[[  43.601 -147.755   33.691   53.765  -42.792  -86.432 -122.499   23.078
  -234.666  -67.279  -76.084]
 [  -8.804  -34.422   45.825  -60.329  202.286  107.322 -128.066  -74.888
    75.595  128.881  -44.845]
 [  81.459 -123.804   97.977  -17.975  -67.691 -158.568  -48.174   94.052
  -110.627 -125.775  -42.971]
 [ -72.514 -120.703  -53.724  -59.169  -63.154  114.119  -99.185   91.954
   -90.678  -16.537 -122.235]
 [  19.302  -58.647  -48.605   37.682 -115.614  -30.946   35.157   22.517
    14.249  -24.635   51.938]] ==> 43.601

[[-0.030  0.250 -0.080 -0.070 -0.045  0.179  0.021 -0.087  0.172  0.071
  -0.008 -0.167 -0.075 -0.073 -0.142]
 [-0.091  0.086 -0.037 -0.044 -0.032  0.023 -0.053  0.057  0.057 -0.039
  -0.012 -0.107 -0.137 -0.036 -0.142]
 [-0.028  0.279 -0.080 -0.073 -0.172  0.155 -0.075  0.026  0.187 -0.058
  -0.018 -0.049 -0.077  0.019 -0.262]
 [-0.067  0.173 -0.004  0.024 -0.024  0.014 -0.063  0.012  0.017 -0.034
   0.005 -0.155 -0.176 -0.005 -0.107]
 [-0.087  0.113 -0.052 -0.057 -0.050  0.031 -0.057  0.047  0.082 -0.053
  -0.007 -0.103 -0.139 -0.030 -0.162]
 [-0.039  0.260 -0.084 -0.079 -0.157  0.147 -0.068  0.026  0.180 -0.052
  -0.006 -0.059 -0.090 -0.002 -0.253]
 [-0.112  0.062 -0.033 -0.063  0.000  0.004 -0.047  0.052  0.055 -0.036
  -0.025 -0.105 -0.133 -0.021 -0.134]
 [-0.031  0.213 -0.076 -0.077 -0.069  0.144 -0.012 -0.035  0.151  0.028
  -0.004 -0.115 -0.089 -0.044 -0.177]
 [-0.066  0.019 -0.015 -0.036  0.005 -0.015 -0.027  0.042 -0.006 -0.045
  -0.036 -0.069 -0.063 -0.017 -0.061]
 [-0.084  0.120 -0.055 -0.065 -0.050  0.036 -0.058  0.049  0.084 -0.058
  -0.008 -0.104 -0.138 -0.032 -0.160]
 [-0.048  0.246 -0.002  0.079 -0.038 -0.002 -0.069 -0.014 -0.009 -0.025
   0.009 -0.183 -0.210  0.008 -0.084]] ==> -0.030

[[ -8.96  -7.02  -9.22 -13.23 -11.37 -14.56  -0.98   2.79   8.68]
 [  1.23 -26.45   4.05   4.17   7.21 -20.17   5.62  -6.18  -1.47]
 [-10.99 -13.15   5.14 -12.30 -11.38   3.69 -12.69  -1.21   3.15]
 [-10.98  -4.38 -13.14 -12.03 -10.40  -4.41   1.11 -11.60 -23.69]
 [-28.13 -13.74  10.08  -9.98 -17.70  22.84 -21.62 -19.38 -26.87]
 [-14.03  -5.38 -14.00 -10.90 -10.55  -6.91   0.91 -10.84 -20.83]
 [ -2.93  -7.42  -4.81 -12.57  -8.41 -14.81  -2.79   6.50  17.23]
 [ -8.13  -4.32  -8.58  -8.06  -5.88  -7.74  -0.82  -8.15 -10.01]] ==> -8.96

[[-158.5  239.1  -39.2  183.6    4.6   47.1   27.2   30.8  -97.0  -15.2
   -18.9]
 [ 130.4    4.6  206.3  -46.5   65.0   37.6  100.7  141.5  102.8  138.9
     1.1]
 [  12.4   35.7   21.4   94.9   13.2  -17.7   76.6   66.7   58.5  108.3
   119.5]
 [ -12.2  129.9  -69.5  124.3   87.4   93.5   49.8  -32.3   -2.7   -3.8
    91.2]
 [  59.0  102.3   48.9   21.8  105.0  198.9   44.6   -3.3   -6.0  -16.3
    20.1]
 [  56.1   55.7  -60.2  112.8   97.0    6.5  114.2  -20.3   81.6  114.1
   192.7]
 [  73.1   21.8  144.8   13.5   53.6  -16.4  118.5  130.8   76.1  161.9
    58.6]
 [ 205.3  -70.2  176.7  -53.6   75.6   11.9  100.3  117.3  180.6  156.5
    75.9]
 [ 149.7  -13.9   74.5   33.3   96.8  -59.9  157.2   66.5  164.7  215.1
   169.0]
 [ 157.4  -41.9  -43.9   56.6  114.6   20.9  111.5  -28.2  161.5  120.1
   243.8]] ==> -158.5

[[-13.1 -18.5   9.2  -4.2   4.5   1.4 -20.4]
 [ -8.8  -9.8   0.4  -2.4  13.2 -10.1 -25.6]
 [ -5.2 -12.6 -15.0  14.7  -5.3  -1.2 -21.8]
 [  8.4  -8.3  -5.8  19.9  -5.1   7.3  23.2]
 [ -1.1 -22.6  12.9   2.2   4.0   3.9  20.5]
 [  3.5 -19.0  -7.0   7.8  14.2 -17.5  12.2]
 [  8.8  -8.6  -6.4  19.9  -5.7   7.6  22.8]
 [ -1.3   6.7  19.2 -10.8  24.3  -6.1   1.3]] ==> -13.1

[[ 0.221  0.094  0.008  0.196  0.205  0.077 -0.037  0.174  0.187]
 [ 0.139  0.170  0.058  0.240  0.015 -0.128  0.231  0.102  0.014]
 [-0.052  0.011  0.055  0.009  0.041  0.101  0.087  0.078  0.090]
 [ 0.012 -0.006  0.160  0.174  0.114  0.114  0.133  0.043  0.020]
 [ 0.146  0.124 -0.068  0.173  0.046 -0.193  0.259  0.099 -0.077]
 [ 0.004  0.179  0.131  0.047  0.126  0.098  0.024 -0.109  0.119]
 [ 0.284  0.150  0.020  0.234  0.044 -0.035 -0.024  0.122 -0.026]
 [ 0.000 -0.052  0.084 -0.004  0.062 -0.002 -0.065 -0.031  0.110]
 [-0.018 -0.102 -0.029  0.080  0.217 -0.039  0.198 -0.095  0.029]
 [ 0.041  0.050  0.026  0.040  0.007  0.021  0.053  0.085  0.013]] ==> 0.221
---
array([[4566, 3015, 3155, 3870, 8458],
       [4096, 3737, 4629, 4962, 3667],
       [7193, 7365, 4458, 3177, 3348]]) -> 4566, 3348

array([9, 1, 0, 6]) -> 9, 6

array([ 724,   99,  522,  104,  228, -175, -625]) -> 724, -625

array([[627, 645, 606, 618, 641],
       [270, 320, 853, 156, 579],
       [559, 717, 497, 715, 442]]) -> 627, 442

array([[4177, 2827, 4067, 7001, 3334, 8826],
       [5585, 4759, 5147, 6054, 4950, 4963]]) -> 4177, 4963

array([[143, 156, 117, 114, 120, 157,  55],
       [112, 122, 138, 132, 196, 100, 161],
       [149, 162, 119, 100, 120, 145,  94]]) -> 143, 94

array([13, 74, 62, 77]) -> 13, 77

array([-582, -427,  916, -808,  591]) -> -582, 591

array([-550,  461,  967,  -94]) -> -550, -94

array([372, 295, 175, 893]) -> 372, 893
---
0.129,-0.171,-0.093,-0.068,-0.120,0.143,0.050 result: 0.129, 0.050

9.6,18.7,-17.5,-14.6,3.6,0.2,12.5 result: 9.6, 12.5

-0.95,188.30,-227.88,81.60,77.91
91.62,231.39,-38.25,30.39,149.10
-4.94,182.80,-116.75,-15.32,177.27
result: -0.95, 177.27

18.3,-17.5,-10.9,-0.4,-18.9,-2.9 result: 18.3, -2.9

0.93,-0.55,0.40,0.51,0.33,-1.35,-1.94
0.67,1.54,-1.07,0.37,2.09,2.06,1.75
result: 0.93, 1.75

0.00,0.17,-0.07,0.16,-0.14,0.09 result: 0.00, 0.09

-3.0,-11.1,-8.1,-2.4,-14.1,-0.3,13.0 result: -3.0, 13.0

152.6,4.2,-84.5,-24.1,-167.4 result: 152.6, -167.4

1.22,-1.18,-1.76,-0.87 result: 1.22, -0.87
---
[ 14.643   8.291 -10.721   9.541 -15.300   5.881] -> -15.300

[ 0.152  0.070 -0.053 -0.149 -0.037] -> -0.037

[[-0.081  0.078 -0.186  0.085 -0.183 -0.150 -0.056]
 [-0.005  0.205  0.041 -0.017 -0.196 -0.042 -0.073]] -> -0.183

[[-198.56 -169.68   26.20 -156.21  111.95 -203.34]
 [  15.07  199.00 -186.24 -114.60  165.14    3.47]] -> 111.95

[[ -30.1 -126.5  123.6  -57.3]
 [ -86.8 -113.6 -186.7  172.1]] -> -86.8

[ 0.080 -0.063 -0.134  0.104 -0.194 -0.138 -0.141] -> -0.194
---
[[-104, 35, 65, -14, 57, 43], [95, -31, -51, 8, -56, -31], [-66, -27, -58, 27, 44, 65]] => -31
[[-70, -28, 45, 56, 7, -9], [-35, -22, -51, -30, 63, 85]] => -22
[[94, -19, -83, 72, -26, -96, 3], [71, 6, -61, 22, -16, -82, 29]] => 6
[[43, -8, 23, 51, 60, 40], [43, 82, 88, 2, 11, 57], [43, 75, 4, 3, 0, -22]] => 82
[[42, -13, 47, 10, 30, -3], [0, 18, 89, -30, 18, -18]] => 18
[[16, 23, -40, -3, 7, 1], [46, -34, 2, -54, 50, -44], [-5, -50, 89, -37, 20, -35]] => -34
[[34, -11, 11, 14, -11, -9, 30], [-28, -50, 54, -61, -46, -76, -42], [-4, -20, 36, -60, -18, -91, -22]] => -50
---
[[-99 -40  51 -37]
 [ 94  64  11  34]
 [-85  38 -67 -24]] -> -24

[[-20 -88 -24  40 -26]
 [-12 -63 -32  58  31]
 [ 11  56  12 -23   0]] -> 0

[[ 13 -27 -17 -79]
 [ 36 -76  32  -5]
 [ 14 -54  39 -51]] -> -51

[[-32  39  26 -16]
 [-40   6 -17  11]
 [-21  29 -76  27]] -> 27

[[-11  -8  24  23 -39  -7]
 [ 86 -19  14 -11 -26  -7]
 [-22 -39  31 -48   2 -23]] -> -23

[[ 34 -17 -31  22   7]
 [ 64 -54 -78  42  31]
 [-84   2 -35 -86 -75]] -> -75

[[-72 -33 -78  89]
 [ -9  18  15 -13]
 [-54 -29 -68  55]] -> 55
